Below is a small trained network, with its code and all its weights. Each question gives an input and a target symbol and asks what happens when units are switched off, that is, made to give their printed mean instead of their output.

import numpy as np


def w(rows, s, z=0):
    codes = np.array(rows[::2]) - 128.0
    scale = np.full(codes.shape[1], s)
    scale[-1] = z or s
    return codes * scale


def norm(h):
    return h / np.sqrt((h * h).mean(-1, keepdims=True) + 1e-5)


def f(y):
    return y / 2 * (1 + np.tanh(0.7978845608 * (y + 0.044715 * y**3)))


def softmax(a):
    e = np.exp(a - a.max(-1, keepdims=True))
    return e / e.sum(-1, keepdims=True)


def log_softmax(a):
    a = a - a.max(-1, keepdims=True)
    return a - np.log(np.exp(a).sum(-1, keepdims=True))


def net(x, mask):
    ids = ['ΞΦαδηθ'.index(c) for c in x.split()]
    T = len(ids)
    res = E[ids] + P[:T]
    u = 0
    for l in range(2):
        q, k, v = (norm(res) @ M[l].T for M in (Q, K, V))
        z = softmax(np.where(np.tri(T) > 0, q @ k.T / 4**0.5, -1e9)) @ v
        res = res + np.where(mask[u], z, O[l][:, -1]) @ O[l][:, :-1]
        u += 1
        y = f(norm(res) @ A[l][:, :-1].T + A[l][:, -1])
        res = res + np.where(mask[u : u + 4], y, B[l][:, -1]) @ B[l][:, :-1]
        u += 4
    return log_softmax(norm(res)[-1] @ U[:, :-1].T + U[:, -1])


Q, K, V, O, A, B = {}, {}, {}, {}, {}, {}
E = w([
[83,72,152,57,129,96,136,211,97,149,96,182],'Ξ',
[29,174,97,168,196,173,125,142,56,162,176,79],'Φ',
[149,140,116,47,249,27,147,94,183,82,53,113],'α',
[122,79,113,191,65,89,132,160,124,107,193,191],'δ',
[185,110,192,28,154,115,169,92,135,153,166,225],'η',
[143,127,61,85,97,119,103,122,122,213,142,149],'θ',
],0.016)
P = w([
[136,193,165,80,139,121,25,129,75,119,110,155],'0',
[193,2,114,97,128,226,103,91,106,96,110,78],'1',
[106,149,123,100,63,155,5,40,89,42,109,180],'2',
[146,148,139,120,148,105,132,158,48,141,149,124],'3',
[176,39,119,108,108,178,147,117,144,97,130,46],'4',
[56,133,127,115,82,86,68,46,126,111,121,177],'5',
[156,183,141,137,142,83,172,162,84,134,147,119],'6',
[177,61,116,124,108,158,200,98,155,100,132,52],'7',
[65,135,123,137,101,63,112,34,135,137,131,155],'8',
[139,223,142,170,171,63,216,173,128,156,160,105],'9',
[175,115,122,135,124,124,250,109,195,81,152,54],'10',
[93,151,106,190,131,42,144,38,159,164,145,117],'11',
],0.0099)
Q[0] = w([
[119,135,123,65,137,135,136,115,167,103,125,141],'0.h1',
[57,131,160,115,132,77,105,54,123,147,152,155],'0.h1',
[247,105,168,158,93,239,179,206,139,43,94,39],'0.h1',
[100,207,144,144,87,130,8,100,174,132,111,178],'0.h1',
],0.011)
K[0] = w([
[149,127,128,100,87,123,164,194,158,151,121,141],'0.h1',
[176,124,122,158,128,74,231,76,170,137,175,102],'0.h1',
[121,47,156,92,129,185,3,174,44,62,48,153],'0.h1',
[236,164,2,210,58,87,16,29,154,231,183,145],'0.h1',
],0.0091)
V[0] = w([
[84,101,240,179,212,144,121,136,128,3,151,129],'0.h1',
[162,166,23,136,143,127,106,126,175,147,190,123],'0.h1',
[89,112,149,188,104,118,129,145,110,109,95,147],'0.h1',
[159,204,133,83,160,179,124,101,116,118,96,58],'0.h1',
],0.0066)
O[0] = w([
[2,73,141,152,122,136,171,134,187,161,76,131,106],'0.h1',
[147,179,136,75,158,132,77,74,159,123,167,118,32],'0.h1',
[78,161,146,95,146,68,165,135,128,140,88,145,3],'0.h1',
[115,138,138,142,112,88,95,159,165,187,145,159,109],'0.h1',
],0.012,0.0024)
A[0] = w([
[159,137,133,54,199,157,140,225,133,166,70,152,3],'0.n1',
[124,44,139,122,138,119,121,96,186,74,87,135,254],'0.n2',
[106,201,141,158,126,76,103,221,2,156,97,147,116],'0.n3',
[53,163,109,170,191,72,46,122,117,85,126,174,80],'0.n4',
],0.007,0.00056)
B[0] = w([
[174,190,56,8,39,159,152,134,77,117,1,114,204],'0.n1',
[97,129,197,174,135,99,62,83,110,211,187,82,254],'0.n2',
[193,208,140,110,104,78,32,134,179,166,161,82,190],'0.n3',
[104,47,121,50,93,88,219,106,39,109,151,194,222],'0.n4',
],0.0084,0.005)
Q[1] = w([
[151,150,180,206,134,149,66,108,194,94,96,179],'1.h1',
[96,208,190,71,184,66,98,75,85,147,123,233],'1.h1',
[33,101,46,77,135,26,157,77,2,164,181,230],'1.h1',
[186,97,134,170,129,213,64,132,122,63,57,141],'1.h1',
],0.0077)
K[1] = w([
[119,61,199,114,94,134,52,94,78,131,124,173],'1.h1',
[167,163,146,133,177,96,145,51,132,156,145,160],'1.h1',
[179,159,143,150,133,124,252,133,183,178,147,133],'1.h1',
[148,120,166,88,100,179,55,161,82,129,91,117],'1.h1',
],0.012)
V[1] = w([
[106,132,82,246,174,50,128,66,253,36,120,175],'1.h1',
[139,126,143,149,139,146,145,120,92,76,246,91],'1.h1',
[165,134,212,110,125,225,201,41,149,151,193,182],'1.h1',
[84,137,119,169,111,209,193,242,186,156,172,102],'1.h1',
],0.0045)
O[1] = w([
[96,83,127,115,112,129,90,145,47,107,129,145,3],'1.h1',
[116,145,64,147,172,104,91,114,134,135,113,154,91],'1.h1',
[44,194,157,101,97,110,119,156,151,182,160,112,102],'1.h1',
[137,110,166,7,103,121,118,84,123,125,89,149,8],'1.h1',
],0.011,0.0047)
A[1] = w([
[118,41,111,98,156,150,254,143,88,51,82,104,136],'1.n1',
[105,75,174,126,149,156,179,104,158,152,186,117,3],'1.n2',
[58,147,182,132,182,117,90,111,181,154,164,52,80],'1.n3',
[46,52,90,127,182,121,109,130,117,108,143,141,68],'1.n4',
],0.0096,0.004)
B[1] = w([
[187,51,255,113,114,226,117,111,125,92,60,76,254],'1.n1',
[160,170,53,103,159,73,18,114,73,49,111,152,154],'1.n2',
[43,219,99,141,31,159,66,144,100,152,117,86,187],'1.n3',
[203,98,120,138,135,105,177,210,206,100,133,205,165],'1.n4',
],0.0099,0.011)
U = w([
[121,74,237,120,111,132,141,76,104,99,118,99,216],'Ξ',
[157,167,100,104,63,119,102,186,118,59,25,169,3],'Φ',
[65,161,200,178,78,94,103,76,94,159,108,106,171],'α',
[129,71,185,196,156,44,105,195,160,129,153,148,133],'δ',
[195,142,182,107,164,91,33,103,97,98,165,132,41],'η',
[127,126,105,94,130,162,188,50,253,180,108,200,156],'θ',
],0.006,0.0031)

Each question gives the input, a string of symbols that net reads in full, and the target symbol t.
The units are the heads (4 rows each of Q, K, V and O) and the neurons (one row each of A and B). Each row of codes is followed by its name. A weight is (code - 128) times the scale printed after its matrix; where a second scale follows, it is the last column's (O, A, B and U).
mask holds one flag per unit, layer by layer, with each layer's heads first. A switched-off unit (its flag False) gives its mean, the last column of its rows in O or B, instead of its output. The means were averaged over made-up inputs and are rounded, as every weight is.
A unit's drop is (log p(t) with every unit on - log p(t) with that unit switched off) / (log p(t) with every unit on - log p(t) with every unit switched off).
The circuit of an input: a set's keep is (log p(t) with only the set's units on - log p(t) with every unit switched off) / (log p(t) with every unit on - log p(t) with every unit switched off). Starting from all 10 units, units are removed one at a time, each time the one whose removal leaves the highest keep (on an exact tie, the one counted first), for as long as the keep stays at least 0.8.
circuit, biggest first: the units of the circuit, biggest drop first
top k neurons: the k neurons with the biggest drops, biggest first
top k neurons in layer l: the k neurons of layer l with the biggest drops, biggest first
drop when u is switched off: that unit's drop, to one decimal
input δ δ α α α Φ δ α α δ α, target α: circuit, biggest first	[1.n3, 0.n2, 0.h1]
input Ξ α θ θ θ Ξ δ δ δ Φ Ξ α, target δ: top neuron in layer 0	[0.n1]
input α Φ α η α Ξ, target α: circuit, biggest first	[1.h1, 1.n3]
input α θ θ Φ α η α θ, target θ: top 4 neurons	[0.n2, 1.n1, 1.n3, 0.n4]
input Ξ δ α α η α α θ Φ Φ Φ Φ, target θ: top 2 neurons in layer 1	[1.n4, 1.n1]
input η α α α α α Φ θ, target θ: circuit, biggest first	[1.n1, 1.h1]
input η α η Φ η α Φ α Φ, target δ: top 2 neurons	[0.n4, 1.n4]
input Φ δ Φ θ α δ η Φ, target Φ: top 4 neurons	[0.n1, 1.n4, 0.n2, 1.n2]
input α α α, target δ: top 3 neurons	[0.n2, 1.n4, 0.n4]
input α Φ Ξ, target δ: top 2 neurons	[1.n1, 1.n3]
input δ α δ Ξ Φ Φ, target θ: top 2 neurons	[0.n4, 0.n2]
input Φ α α η α, target α: circuit, biggest first	[0.n2, 1.n3, 0.h1]
input Ξ Φ Φ Ξ, target Φ: top 4 neurons	[0.n3, 0.n1, 1.n1, 0.n4]
input η δ Φ δ δ Φ θ α Φ α α Φ, target δ: top 2 neurons in layer 0	[0.n4, 0.n2]
input η α δ, target α: top 3 neurons	[0.n2, 1.n1, 1.n4]
input δ δ Φ α α η α δ Φ δ δ, target δ: top 3 neurons in layer 1	[1.n1, 1.n4, 1.n3]
input η Ξ δ, target α: top 2 neurons	[1.n1, 0.n2]
input Ξ η Φ Φ θ α θ η η, target η: circuit, biggest first	[0.h1]
input Φ Ξ α η α Ξ Ξ, target Φ: top 3 neurons	[0.n3, 0.n1, 1.n1]
input Φ η α η, target θ: top 2 neurons	[1.n1, 0.n2]
input Φ Φ θ α δ, target δ: top 2 neurons in layer 0	[0.n3, 0.n1]
input Φ Φ θ α α η α η, target η: top neuron	[1.n2]
input α Φ δ α α Φ α θ α Ξ η Ξ, target α: top 2 neurons in layer 1	[1.n3, 1.n4]
input θ η θ α Φ δ α α Ξ δ θ Φ, target η: drop when 0.h1 is switched off	1.0
input Ξ Φ η, target α: drop when 1.n1 is switched off	0.0
input α Ξ α θ α δ, target η: drop when 0.h1 is switched off	1.2
input α η η α δ θ α α θ Φ δ Φ, target Ξ: drop when 1.n1 is switched off	0.2
input Ξ θ Φ α Ξ α η, target θ: top neuron in layer 1	[1.n1]
